Below is a small trained network, with its code and all its weights. Each question gives an input and a target symbol and asks what happens when units are switched off, that is, made to give their printed mean instead of their output.

import numpy as np


def w(rows, s, z=0):
    codes = np.array(rows[::2]) - 128.0
    scale = np.full(codes.shape[1], s)
    scale[-1] = z or s
    return codes * scale


def softmax(a):
    e = np.exp(a - a.max(-1, keepdims=True))
    return e / e.sum(-1, keepdims=True)


def log_softmax(a):
    a = a - a.max(-1, keepdims=True)
    return a - np.log(np.exp(a).sum(-1, keepdims=True))


def net(x, mask):
    ids = ['αγδεημσω'.index(c) for c in x.split()]
    T = len(ids)
    res = E[ids] + P[:T]
    u = 0
    for l in range(2):
        r = res
        for j in range(3):
            rows = slice(2 * j, 2 * j + 2)
            q, k, v = (r @ M[l][rows].T for M in (Q, K, V))
            z = softmax(np.where(np.tri(T) > 0, q @ k.T / 2**0.5, -1e9)) @ v
            o = O[l][rows]
            res = res + np.where(mask[u + j], z, o[:, -1]) @ o[:, :-1]
        u += 3
    return log_softmax(res[-1] @ U[:, :-1].T + U[:, -1])


Q, K, V, O = {}, {}, {}, {}
E = w([
[139,112,83],'α',
[149,67,209],'γ',
[118,185,67],'δ',
[98,107,207],'ε',
[165,71,133],'η',
[117,133,112],'μ',
[113,134,8],'σ',
[159,100,45],'ω',
],0.014)
P = w([
[178,52,90],'0',
[236,183,115],'1',
[19,94,166],'2',
[205,175,150],'3',
[9,87,178],'4',
[208,190,144],'5',
[28,73,150],'6',
],0.011)
Q[0] = w([
[136,126,149],'L0H0',
[109,160,110],'L0H0',
[249,215,132],'L0H1',
[175,228,120],'L0H1',
[80,78,99],'L0H2',
[166,16,214],'L0H2',
],0.013)
K[0] = w([
[198,95,152],'L0H0',
[136,121,114],'L0H0',
[158,137,252],'L0H1',
[122,91,164],'L0H1',
[111,158,107],'L0H2',
[104,137,175],'L0H2',
],0.017)
V[0] = w([
[178,50,122],'L0H0',
[102,146,87],'L0H0',
[46,254,118],'L0H1',
[115,179,225],'L0H1',
[107,211,192],'L0H2',
[157,168,52],'L0H2',
],0.0092)
O[0] = w([
[195,104,14,202],'L0H0',
[89,18,219,139],'L0H0',
[55,153,224,8],'L0H1',
[200,205,157,2],'L0H1',
[85,239,130,21],'L0H2',
[144,155,255,172],'L0H2',
],0.0051,0.0063)
Q[1] = w([
[174,233,110],'L1H0',
[120,164,92],'L1H0',
[129,212,42],'L1H1',
[106,50,39],'L1H1',
[254,251,107],'L1H2',
[125,169,196],'L1H2',
],0.0097)
K[1] = w([
[102,166,194],'L1H0',
[66,132,20],'L1H0',
[121,7,207],'L1H1',
[134,90,37],'L1H1',
[151,225,133],'L1H2',
[70,152,166],'L1H2',
],0.011)
V[1] = w([
[222,126,169],'L1H0',
[52,130,207],'L1H0',
[95,194,61],'L1H1',
[63,2,172],'L1H1',
[243,152,109],'L1H2',
[91,214,201],'L1H2',
],0.0081)
O[1] = w([
[61,253,69,147],'L1H0',
[149,45,153,39],'L1H0',
[165,149,96,108],'L1H1',
[156,45,192,163],'L1H1',
[161,195,173,188],'L1H2',
[197,90,17,4],'L1H2',
],0.0075,0.02)
U = w([
[133,168,132,37],'α',
[191,246,92,202],'γ',
[108,127,16,204],'δ',
[111,177,2,181],'ε',
[140,225,133,1],'η',
[113,155,59,143],'μ',
[118,72,163,48],'σ',
[183,179,184,137],'ω',
],0.0081,0.007)

Each question gives the input, a string of symbols that net reads in full, and the target symbol t.
The units are the heads (2 rows each of Q, K, V and O). Each row of codes is followed by its name. A weight is (code - 128) times the scale printed after its matrix; where a second scale follows, it is the last column's (O and U).
mask holds one flag per head, layer by layer. A switched-off head (its flag False) gives its mean, the last column of its rows in O, instead of its output. The means were averaged over made-up inputs and are rounded, as every weight is.
A unit's drop is (log p(t) with every unit on - log p(t) with that unit switched off) / (log p(t) with every unit on - log p(t) with every unit switched off).
The circuit of an input: a set's keep is (log p(t) with only the set's units on - log p(t) with every unit switched off) / (log p(t) with every unit on - log p(t) with every unit switched off). Starting from all 6 units, units are removed one at a time, each time the one whose removal leaves the highest keep (on an exact tie, the one counted first), for as long as the keep stays at least 0.8.
units of the circuit, in order: the units of the circuit, biggest drop first
most important unit: the unit with the biggest drop
heads that matter: for each layer, one digit per head in row order, 1 if its drop is at least 0.15 and else 0, layers parted by /
drop of u: that unit's drop, to one decimal
input ε σ σ γ ε, target ε: units of the circuit, in order -> (L1H2 L1H1)
input σ ε α γ, target γ: most important unit -> L0H1
input ε σ η, target ε: heads that matter -> 010 / 011
input δ σ γ, target δ: units of the circuit, in order -> (L1H2 L0H2)
input η ω σ ω γ ω, target ω: units of the circuit, in order -> (L1H0 L0H1)
input σ α σ ε, target γ: heads that matter -> 011 / 011
input η γ γ η, target γ: units of the circuit, in order -> (L0H1 L0H0 L1H2)
input η η δ μ α σ σ, target η: units of the circuit, in order -> (L1H2 L0H1 L1H0 L0H0)
input σ η ε ω γ ω, target ω: units of the circuit, in order -> (L0H1 L1H1)
input γ δ ε η μ, target γ: units of the circuit, in order -> (L0H1 L1H1)
input σ δ γ γ η, target σ: heads that matter -> 010 / 111
input γ ε η, target γ: units of the circuit, in order -> (L0H1 L0H0 L1H0)
input δ γ μ ω α, target δ: heads that matter -> 000 / 001
input σ σ σ ω η, target σ: units of the circuit, in order -> (L0H1 L1H2 L1H0)
input η σ η δ ε, target η: most important unit -> L0H2
input ε ω σ μ μ, target ε: units of the circuit, in order -> (L1H2 L0H1 L1H1)
input ω α σ, target ω: units of the circuit, in order -> (L1H2 L0H2 L0H0)
input η γ σ δ α, target η: drop of L1H2 -> 0.4
input η η ε, target η: drop of L0H2 -> 0.1
input σ σ ω, target σ: drop of L0H1 -> 0.5
input η ε ω α η, target η: most important unit -> L1H0
